Below are the code and all the weights of a small trained network. Each question names an input and a class and asks about switching units off, where a switched-off unit gives its printed mean instead of its output.

import numpy as np


def w(rows, s, z=0):
    codes = np.array(rows[::2]) - 128.0
    scale = np.full(codes.shape[1], s)
    scale[-1] = z or s
    return codes * scale


def f(y):
    return np.maximum(y, 0)


def log_softmax(a):
    a = a - a.max(-1, keepdims=True)
    return a - np.log(np.exp(a).sum(-1, keepdims=True))


def net(x, mask):
    res = np.array(x, float).reshape(1, 5) / 4 @ E
    y = f(res @ A[0][:, :-1].T + A[0][:, -1])
    res = res + np.where(mask, y, B[0][:, -1]) @ B[0][:, :-1]
    return log_softmax(res[-1] @ U[:, :-1].T + U[:, -1])


A, B = {}, {}
E = w([
[54,91,94,144,87,93,197,86,138,191,124,54],'x0',
[94,161,48,206,181,63,92,176,232,119,155,113],'x1',
[133,112,144,140,123,127,124,131,131,127,127,121],'x2',
[63,122,183,146,240,149,125,58,127,116,7,122],'x3',
[147,159,153,167,136,114,156,114,116,111,158,131],'x4',
],0.014)
A[0] = w([
[160,129,111,127,79,91,132,159,102,117,159,125,238],'N1',
[164,146,144,113,159,144,72,158,125,91,128,200,243],'N2',
[161,130,130,81,78,120,134,148,105,123,182,112,167],'N3',
[168,132,141,89,88,109,160,137,97,153,130,119,156],'N4',
[65,92,114,138,103,94,225,94,133,211,143,58,136],'N5',
[132,144,93,110,39,74,122,143,147,163,184,96,154],'N6',
[199,110,138,106,109,136,138,149,108,110,151,150,247],'N7',
[55,133,154,146,194,138,98,61,147,105,52,113,136],'N8',
[147,126,155,114,199,142,89,111,123,102,85,154,179],'N9',
[107,122,176,99,138,181,176,50,70,131,76,146,195],'N10',
[198,111,122,130,67,133,130,141,97,164,141,122,199],'N11',
[126,140,108,117,89,92,104,192,164,122,184,149,153],'N12',
[121,147,92,159,163,79,92,152,194,107,132,97,129],'N13',
[107,157,77,195,178,49,68,168,250,121,136,113,129],'N14',
[174,130,106,114,101,125,104,163,116,100,170,170,204],'N15',
[129,106,143,100,88,141,98,145,135,143,125,141,253],'N16',
],0.012,0.0076)
B[0] = w([
[123,103,77,115,103,170,116,139,129,151,170,135,182],'N1',
[179,112,151,87,129,99,110,200,101,55,158,176,202],'N2',
[114,131,97,114,143,163,148,149,137,136,157,134,178],'N3',
[93,152,101,94,117,140,167,133,125,134,162,104,164],'N4',
[99,188,67,147,101,127,211,59,148,252,93,57,215],'N5',
[131,129,80,163,91,143,139,175,157,153,138,77,200],'N6',
[127,104,107,83,142,148,130,139,120,107,166,149,181],'N7',
[136,148,156,133,176,64,168,106,147,120,76,180,227],'N8',
[198,137,214,116,142,63,136,143,107,104,110,127,197],'N9',
[158,73,159,126,121,129,132,64,72,113,76,94,211],'N10',
[117,149,59,81,136,176,142,122,117,162,195,129,178],'N11',
[147,96,97,175,93,153,86,173,164,142,166,120,187],'N12',
[138,135,134,208,159,113,98,143,189,137,108,185,203],'N13',
[126,141,141,229,159,122,111,146,254,132,137,165,254],'N14',
[110,68,86,126,134,160,107,136,131,118,175,166,182],'N15',
[146,115,107,89,121,164,135,152,75,122,170,133,166],'N16',
],0.012,0.029)
U = w([
[128,94,92,45,137,148,150,177,72,89,202,162,251],'0',
[144,78,100,170,119,183,1,168,171,76,170,185,174],'1',
[188,103,218,88,116,91,123,115,53,28,110,117,207],'2',
[169,208,196,150,192,61,80,185,165,78,103,183,53],'3',
[85,178,69,75,48,175,180,91,96,178,167,74,97],'4',
[116,157,82,204,66,113,140,193,192,192,143,56,59],'5',
[113,127,141,123,109,106,172,15,72,159,36,67,167],'6',
[26,168,111,172,218,53,187,58,189,166,89,161,6],'7',
],0.0083,0.0019)

Each question gives the input, the list of numbers given to net, and the class t.
The units are the neurons (one row each of A and B). Each row of codes is followed by its name. A weight is (code - 128) times the scale printed after its matrix; where a second scale follows, it is the last column's (A, B and U).
mask holds one flag per neuron, in row order. A switched-off neuron (its flag False) gives its mean, the last column of its row in B, instead of its output. The means were averaged over made-up inputs and are rounded, as every weight is.
A unit's drop is (log p(t) with every unit on - log p(t) with that unit switched off) / (log p(t) with every unit on - log p(t) with every unit switched off).
The circuit of an input: a set's keep is (log p(t) with only the set's units on - log p(t) with every unit switched off) / (log p(t) with every unit on - log p(t) with every unit switched off). Starting from the 12 units with the biggest drops (on a tie, the unit counted first), units are removed one at a time, each time the one whose removal leaves the highest keep (on an exact tie, the one counted first), for as long as the keep stays at least 0.8.
circuit, biggest first: the units of the circuit, biggest drop first
most important unit: the unit with the biggest drop
k most important neurons: the k neurons with the biggest drops, biggest first
drop when u is switched off: that unit's drop, to one decimal
input [4,-6,7,1,-4], class 6: circuit, biggest first => (N10)
input [-1,-1,2,-3,-7], class 0: 2 most important neurons => (N14 N5)
input [7,0,-7,6,7], class 6: 2 most important neurons => (N14 N10)
input [-2,0,-8,4,-6], class 2: 2 most important neurons => (N14 N13)
input [-1,1,3,-8,-8], class 1: 2 most important neurons => (N12 N5)
input [0,-6,4,6,-7], class 2: 2 most important neurons => (N5 N9)
input [0,-1,1,2,4], class 2: 2 most important neurons => (N5 N14)
input [-5,0,8,-5,6], class 0: 2 most important neurons => (N14 N13)
input [0,3,6,-6,-5], class 1: 2 most important neurons => (N5 N15)
input [-4,6,8,0,4], class 1: 2 most important neurons => (N8 N12)
input [6,0,3,7,-7], class 6: 2 most important neurons => (N14 N10)
input [7,-8,-6,2,7], class 6: drop when N10 is switched off => 0.4
input [0,-5,-8,3,6], class 2: drop when N5 is switched off => 0.6
input [0,2,2,3,3], class 3: most important unit => N5
input [7,-1,4,0,0], class 4: drop when N14 is switched off => 0.2
